Below is a small trained network, with its code and all its weights. Each question gives an input and a class and asks what happens when units are switched off, that is, made to give their printed mean instead of their output.

import numpy as np


def w(rows, s, z=0):
    codes = np.array(rows[::2]) - 128.0
    scale = np.full(codes.shape[1], s)
    scale[-1] = z or s
    return codes * scale


def f(y):
    return np.maximum(y, 0)


def log_softmax(a):
    a = a - a.max(-1, keepdims=True)
    return a - np.log(np.exp(a).sum(-1, keepdims=True))


def net(x, mask):
    res = np.array(x, float).reshape(1, 8) / 4 @ E
    y = f(res @ A[0][:, :-1].T + A[0][:, -1])
    res = res + np.where(mask, y, B[0][:, -1]) @ B[0][:, :-1]
    return log_softmax(res[-1] @ U[:, :-1].T + U[:, -1])


A, B = {}, {}
E = w([
[100,148,160,123,140,130,146,107,141,127],'x0',
[66,214,93,119,76,16,150,197,60,29],'x1',
[195,103,193,187,185,121,255,169,25,138],'x2',
[40,68,158,34,89,173,165,211,113,198],'x3',
[203,229,123,56,227,205,111,230,154,74],'x4',
[145,110,109,129,120,122,109,143,119,123],'x5',
[170,103,75,136,99,145,112,143,106,122],'x6',
[127,82,25,48,190,77,224,70,147,108],'x7',
],0.0055)
A[0] = w([
[205,103,112,204,201,202,144,51,178,190,140],'neuron 1',
[139,150,94,66,213,123,133,167,142,129,74],'neuron 2',
[171,78,50,122,63,136,136,206,94,122,192],'neuron 3',
[167,101,216,228,192,81,233,185,16,128,117],'neuron 4',
[116,83,98,156,82,53,165,95,157,167,26],'neuron 5',
[96,193,154,166,48,81,125,179,51,50,180],'neuron 6',
[90,76,103,164,92,83,126,97,158,129,53],'neuron 7',
[124,227,92,109,59,75,176,140,45,55,183],'neuron 8',
[137,88,58,30,170,131,177,71,131,144,121],'neuron 9',
[149,135,144,91,140,153,119,204,163,101,21],'neuron 10',
[161,120,121,180,135,139,216,131,81,157,53],'neuron 11',
[148,184,122,253,191,63,132,83,140,58,192],'neuron 12',
[168,86,75,57,194,105,159,49,99,80,169],'neuron 13',
[103,119,132,196,81,94,133,98,107,158,14],'neuron 14',
[157,134,94,194,138,155,70,148,86,152,247],'neuron 15',
[151,27,20,39,169,93,221,74,143,105,157],'neuron 16',
[99,108,113,184,73,115,148,100,97,157,24],'neuron 17',
[115,162,60,156,61,148,36,43,241,63,193],'neuron 18',
[143,145,166,142,74,179,87,171,73,202,181],'neuron 19',
[101,168,152,178,113,169,44,151,124,145,157],'neuron 20',
[154,178,146,88,169,173,130,203,162,97,19],'neuron 21',
[97,44,157,203,96,74,140,44,119,105,15],'neuron 22',
[96,79,113,170,70,101,139,47,99,140,9],'neuron 23',
[166,44,251,154,184,214,46,88,165,162,138],'neuron 24',
[71,94,125,66,97,136,138,215,115,213,185],'neuron 25',
[181,145,231,213,60,206,109,170,103,141,171],'neuron 26',
[75,97,122,156,57,93,131,90,112,163,2],'neuron 27',
[213,175,134,226,161,99,101,58,185,95,175],'neuron 28',
[146,133,154,178,166,158,216,139,3,180,59],'neuron 29',
[63,29,177,41,108,171,161,224,95,143,126],'neuron 30',
[194,120,82,213,127,89,106,117,121,61,174],'neuron 31',
[101,137,155,98,177,128,246,82,129,100,209],'neuron 32',
[201,132,132,210,173,149,195,104,53,107,87],'neuron 33',
[133,216,101,120,119,164,138,164,162,72,42],'neuron 34',
[111,43,94,140,96,89,143,126,135,139,81],'neuron 35',
[215,32,118,124,139,246,151,91,186,187,135],'neuron 36',
[200,188,118,86,181,146,140,192,168,108,9],'neuron 37',
[57,175,77,76,68,130,49,94,203,124,93],'neuron 38',
[176,187,80,73,227,215,105,150,138,76,11],'neuron 39',
],0.0059,0.0036)
B[0] = w([
[20,168,67,67,131,134,233,227,103,182,229],'neuron 1',
[160,208,178,161,142,169,82,81,107,163,173],'neuron 2',
[72,181,135,149,79,142,213,110,189,156,188],'neuron 3',
[163,45,71,81,152,66,68,163,254,159,255],'neuron 4',
[167,170,194,139,197,156,57,117,82,190,169],'neuron 5',
[44,174,35,187,167,157,185,209,147,164,230],'neuron 6',
[181,140,145,129,200,137,90,143,96,216,169],'neuron 7',
[38,120,55,163,181,175,180,231,97,206,232],'neuron 8',
[108,204,113,239,130,74,88,100,132,33,200],'neuron 9',
[159,156,220,133,142,200,42,73,59,188,153],'neuron 10',
[180,67,114,100,182,71,58,131,196,124,170],'neuron 11',
[71,124,147,19,13,212,223,93,105,131,230],'neuron 12',
[113,175,163,218,72,91,99,97,169,48,213],'neuron 13',
[164,204,222,127,187,140,46,91,54,209,162],'neuron 14',
[114,172,140,170,44,134,184,46,213,82,205],'neuron 15',
[91,193,123,219,152,139,63,50,183,27,245],'neuron 16',
[199,194,212,128,212,183,85,103,91,208,161],'neuron 17',
[193,24,82,54,134,121,151,186,214,149,253],'neuron 18',
[98,186,120,187,94,106,127,61,162,22,206],'neuron 19',
[145,128,137,182,136,38,76,124,193,16,192],'neuron 20',
[189,149,191,122,185,192,85,97,89,221,174],'neuron 21',
[187,180,177,82,163,191,74,123,53,232,192],'neuron 22',
[207,166,182,133,190,173,94,119,57,241,178],'neuron 23',
[41,173,69,155,185,79,213,200,92,121,241],'neuron 24',
[105,89,169,45,77,229,203,35,156,73,220],'neuron 25',
[93,149,109,207,156,71,63,39,175,40,227],'neuron 26',
[206,164,180,118,210,148,94,121,73,191,172],'neuron 27',
[110,110,169,45,20,205,196,42,93,69,221],'neuron 28',
[186,58,135,92,206,107,51,138,203,163,201],'neuron 29',
[130,63,171,19,44,206,182,27,107,93,220],'neuron 30',
[100,134,170,44,50,174,216,111,118,144,204],'neuron 31',
[109,138,136,201,60,100,144,109,208,101,217],'neuron 32',
[206,12,96,46,124,49,88,122,182,166,199],'neuron 33',
[149,136,130,124,163,170,93,132,87,233,161],'neuron 34',
[139,193,198,162,121,134,112,73,90,197,170],'neuron 35',
[27,201,38,159,166,115,210,249,71,164,238],'neuron 36',
[189,152,202,129,170,158,83,97,81,251,177],'neuron 37',
[214,48,85,80,192,4,79,221,203,150,216],'neuron 38',
[203,177,198,116,152,166,63,97,67,230,196],'neuron 39',
],0.005,0.0064)
U = w([
[203,184,201,127,190,172,72,127,45,225,37],'0',
[99,137,113,120,121,132,154,128,184,145,255],'1',
[35,153,29,131,175,106,195,221,98,171,32],'2',
[119,70,158,24,46,189,193,78,120,87,101],'3',
[207,1,81,77,172,66,71,179,236,133,61],'4',
[111,185,136,229,118,88,67,81,176,37,38],'5',
[132,128,132,137,113,133,151,146,166,138,219],'6',
],0.0068,0.0048)

Each question gives the input, the list of numbers given to net, and the class t.
The units are the neurons (one row each of A and B). Each row of codes is followed by its name. A weight is (code - 128) times the scale printed after its matrix; where a second scale follows, it is the last column's (A, B and U).
mask holds one flag per neuron, in row order. A switched-off neuron (its flag False) gives its mean, the last column of its row in B, instead of its output. The means were averaged over made-up inputs and are rounded, as every weight is.
A unit's drop is (log p(t) with every unit on - log p(t) with that unit switched off) / (log p(t) with every unit on - log p(t) with every unit switched off).
The circuit of an input: a set's keep is (log p(t) with only the set's units on - log p(t) with every unit switched off) / (log p(t) with every unit on - log p(t) with every unit switched off). Starting from the 12 units with the biggest drops (on a tie, the unit counted first), units are removed one at a time, each time the one whose removal leaves the highest keep (on an exact tie, the one counted first), for as long as the keep stays at least 0.8.
circuit, biggest first: the units of the circuit, biggest drop first
unit that matters most: the unit with the biggest drop
top k neurons: the k neurons with the biggest drops, biggest first
drop when u is switched off: that unit's drop, to one decimal
input [0,-8,-3,7,5,4,1,-3], class 2: circuit, biggest first -> neuron 36
input [2,-8,-7,6,5,6,4,2], class 2: top 2 neurons -> neuron 36; neuron 24
input [-6,-6,3,-1,3,-3,7,8], class 5: circuit, biggest first -> neuron 16; neuron 9
input [6,4,-7,-1,-1,8,-6,6], class 4: top 2 neurons -> neuron 38; neuron 18
input [-4,-7,-5,-1,7,5,1,2], class 0: top 2 neurons -> neuron 39; neuron 37
input [-7,-7,4,6,-5,-6,-3,-5], class 2: top 2 neurons -> neuron 24; neuron 36
input [3,-8,-1,3,0,0,-6,-5], class 2: circuit, biggest first -> neuron 24; neuron 36
input [1,-6,-3,-8,-4,-1,3,-6], class 3: top 2 neurons -> neuron 28; neuron 12
input [0,-8,-4,-2,0,3,7,7], class 2: top 2 neurons -> neuron 36; neuron 1
input [-4,3,5,4,-3,0,2,0], class 4: circuit, biggest first -> neuron 4; neuron 29
input [-3,-6,1,5,-2,6,5,-7], class 5: circuit, biggest first -> neuron 26; neuron 19
input [-3,4,-4,4,2,8,-6,8], class 5: top 2 neurons -> neuron 16; neuron 9
input [7,-3,-5,0,-1,2,3,8], class 5: top 3 neurons -> neuron 16; neuron 9; neuron 13
input [6,-6,7,-8,7,4,-4,5], class 3: circuit, biggest first -> neuron 28
input [0,-2,-6,0,2,-3,1,3], class 4: circuit, biggest first -> neuron 38; neuron 18
input [-4,2,2,-7,-5,1,-3,3], class 3: circuit, biggest first -> neuron 12; neuron 28
input [-2,3,8,-4,-5,-2,7,-3], class 4: top 2 neurons -> neuron 4; neuron 33
input [-2,-6,-4,-3,-4,1,-5,6], class 2: top 2 neurons -> neuron 1; neuron 36
input [5,-1,5,2,2,3,4,4], class 4: circuit, biggest first -> neuron 4; neuron 29; neuron 33
input [-7,1,2,4,-1,-8,-4,7], class 5: unit that matters most -> neuron 16
input [0,8,4,-7,-3,-5,3,-4], class 2: top 2 neurons -> neuron 6; neuron 8
input [2,7,2,-5,-4,-3,0,-5], class 2: top 2 neurons -> neuron 6; neuron 8
input [-4,1,5,3,-3,-2,-3,4], class 4: top 2 neurons -> neuron 4; neuron 29
input [-6,-8,-7,-7,-6,6,1,-3], class 2: drop when neuron 1 is switched off -> 0.4
input [6,-3,-5,0,5,-2,-6,-8], class 5: drop when neuron 19 is switched off -> 0.2
